Here is a tiny trained network, its code and every weight. The questions are about switching its units off for an input and a class, where a switched-off unit gives its printed mean instead of its output.

import numpy as np


def w(rows, s, z=0):
    codes = np.array(rows[::2]) - 128.0
    scale = np.full(codes.shape[1], s)
    scale[-1] = z or s
    return codes * scale


def f(y):
    return y / 2 * (1 + np.tanh(0.7978845608 * (y + 0.044715 * y**3)))


def log_softmax(a):
    a = a - a.max(-1, keepdims=True)
    return a - np.log(np.exp(a).sum(-1, keepdims=True))


def net(x, mask):
    res = np.array(x, float).reshape(1, 7) / 4 @ E
    y = f(res @ A[0][:, :-1].T + A[0][:, -1])
    res = res + np.where(mask, y, B[0][:, -1]) @ B[0][:, :-1]
    return log_softmax(res[-1] @ U[:, :-1].T + U[:, -1])


A, B = {}, {}
E = w([
[8,218,97,144],'x0',
[129,128,127,130],'x1',
[127,128,129,127],'x2',
[78,50,168,204],'x3',
[128,128,127,129],'x4',
[127,128,129,128],'x5',
[97,67,26,74],'x6',
],0.014)
A[0] = w([
[118,118,127,127,132],'n1',
[150,97,169,140,91],'n2',
[118,208,74,66,111],'n3',
[186,88,133,44,62],'n4',
[159,124,107,121,80],'n5',
[130,65,150,129,83],'n6',
[134,174,162,123,72],'n7',
[94,143,150,151,91],'n8',
[190,93,122,117,195],'n9',
[71,98,157,91,71],'n10',
[164,233,201,167,97],'n11',
[115,107,110,148,129],'n12',
[29,196,123,157,161],'n13',
[212,205,163,29,28],'n14',
[176,97,137,85,175],'n15',
[62,47,110,234,60],'n16',
[57,164,142,127,178],'n17',
[135,111,151,167,150],'n18',
[83,4,56,67,8],'n19',
[134,123,219,145,153],'n20',
[136,193,167,131,39],'n21',
[52,69,154,131,28],'n22',
[91,173,105,69,129],'n23',
[175,101,175,191,107],'n24',
[139,195,99,118,93],'n25',
[156,129,139,195,130],'n26',
[242,55,119,79,113],'n27',
[156,127,141,170,103],'n28',
[130,141,95,92,110],'n29',
[120,110,105,150,125],'n30',
[157,204,164,175,63],'n31',
[31,194,133,182,27],'n32',
[187,80,182,188,171],'n33',
[141,140,77,74,114],'n34',
[138,107,97,147,96],'n35',
[143,50,160,180,110],'n36',
[163,83,82,138,102],'n37',
[74,125,100,97,75],'n38',
[150,122,96,153,137],'n39',
[184,186,139,69,108],'n40',
[81,157,61,73,97],'n41',
[66,144,47,71,101],'n42',
[84,151,152,120,139],'n43',
],0.015)
B[0] = w([
[134,133,131,119,133],'n1',
[96,105,115,169,158],'n2',
[118,84,113,148,199],'n3',
[155,87,90,80,183],'n4',
[133,127,115,127,134],'n5',
[103,124,148,157,159],'n6',
[139,118,119,98,142],'n7',
[140,155,144,120,144],'n8',
[128,172,154,123,218],'n9',
[131,104,116,126,134],'n10',
[201,141,89,52,203],'n11',
[139,147,128,104,143],'n12',
[132,120,116,90,233],'n13',
[138,232,198,163,191],'n14',
[144,143,152,103,204],'n15',
[222,164,104,66,196],'n16',
[145,109,112,111,202],'n17',
[128,120,146,154,165],'n18',
[163,253,180,130,199],'n19',
[101,133,165,180,193],'n20',
[126,74,96,114,145],'n21',
[171,109,89,80,151],'n22',
[128,108,116,142,182],'n23',
[83,94,148,165,188],'n24',
[108,83,119,131,160],'n25',
[105,122,151,144,161],'n26',
[171,139,84,84,250],'n27',
[115,98,150,158,145],'n28',
[109,90,112,135,151],'n29',
[125,130,129,119,140],'n30',
[142,108,98,92,164],'n31',
[155,245,210,143,191],'n32',
[106,115,151,162,231],'n33',
[105,79,111,132,170],'n34',
[126,140,135,128,133],'n35',
[106,120,140,152,195],'n36',
[139,153,126,110,164],'n37',
[114,89,110,142,154],'n38',
[135,127,133,125,139],'n39',
[159,192,130,98,184],'n40',
[110,87,117,133,189],'n41',
[113,79,105,162,201],'n42',
[131,136,129,107,161],'n43',
],0.016,0.021)
U = w([
[124,219,252,133,253],'0',
[158,103,81,33,109],'1',
[19,38,183,229,21],'2',
],0.012,0.0033)

Each question gives the input, the list of numbers given to net, and the class t.
The units are the neurons (one row each of A and B). Each row of codes is followed by its name. A weight is (code - 128) times the scale printed after its matrix; where a second scale follows, it is the last column's (A, B and U).
mask holds one flag per neuron, in row order. A switched-off neuron (its flag False) gives its mean, the last column of its row in B, instead of its output. The means were averaged over made-up inputs and are rounded, as every weight is.
A unit's drop is (log p(t) with every unit on - log p(t) with that unit switched off) / (log p(t) with every unit on - log p(t) with every unit switched off).
most important unit: the unit with the biggest drop
top k neurons: the k neurons with the biggest drops, biggest first
drop of u: that unit's drop, to one decimal
input [6,8,-6,-5,-7,2,1], class 2: top 2 neurons	n27; n16
input [1,3,0,0,2,-5,8], class 2: top 4 neurons	n11; n27; n42; n16
input [-2,8,-3,5,1,2,0], class 2: most important unit	n19
input [-4,3,8,-6,-4,8,0], class 0: top 2 neurons	n14; n11
input [-8,-6,7,1,6,7,5], class 0: top 2 neurons	n19; n9
input [-3,-4,-3,-6,1,-1,0], class 0: top 2 neurons	n14; n11
input [-2,3,3,2,-1,8,8], class 0: top 2 neurons	n19; n11
input [-5,0,-5,-8,-1,4,0], class 0: top 2 neurons	n14; n9
input [3,4,-3,4,7,4,1], class 1: top 2 neurons	n19; n14
input [2,8,2,0,-7,2,-8], class 1: top 2 neurons	n11; n31
input [-1,-6,-7,7,2,5,8], class 0: drop of n19	3.3
input [-7,-3,-2,6,5,-2,5], class 0: drop of n19	0.5
input [2,5,3,-4,1,7,-7], class 1: drop of n11	0.8
input [8,5,5,-8,7,3,0], class 1: most important unit	n13
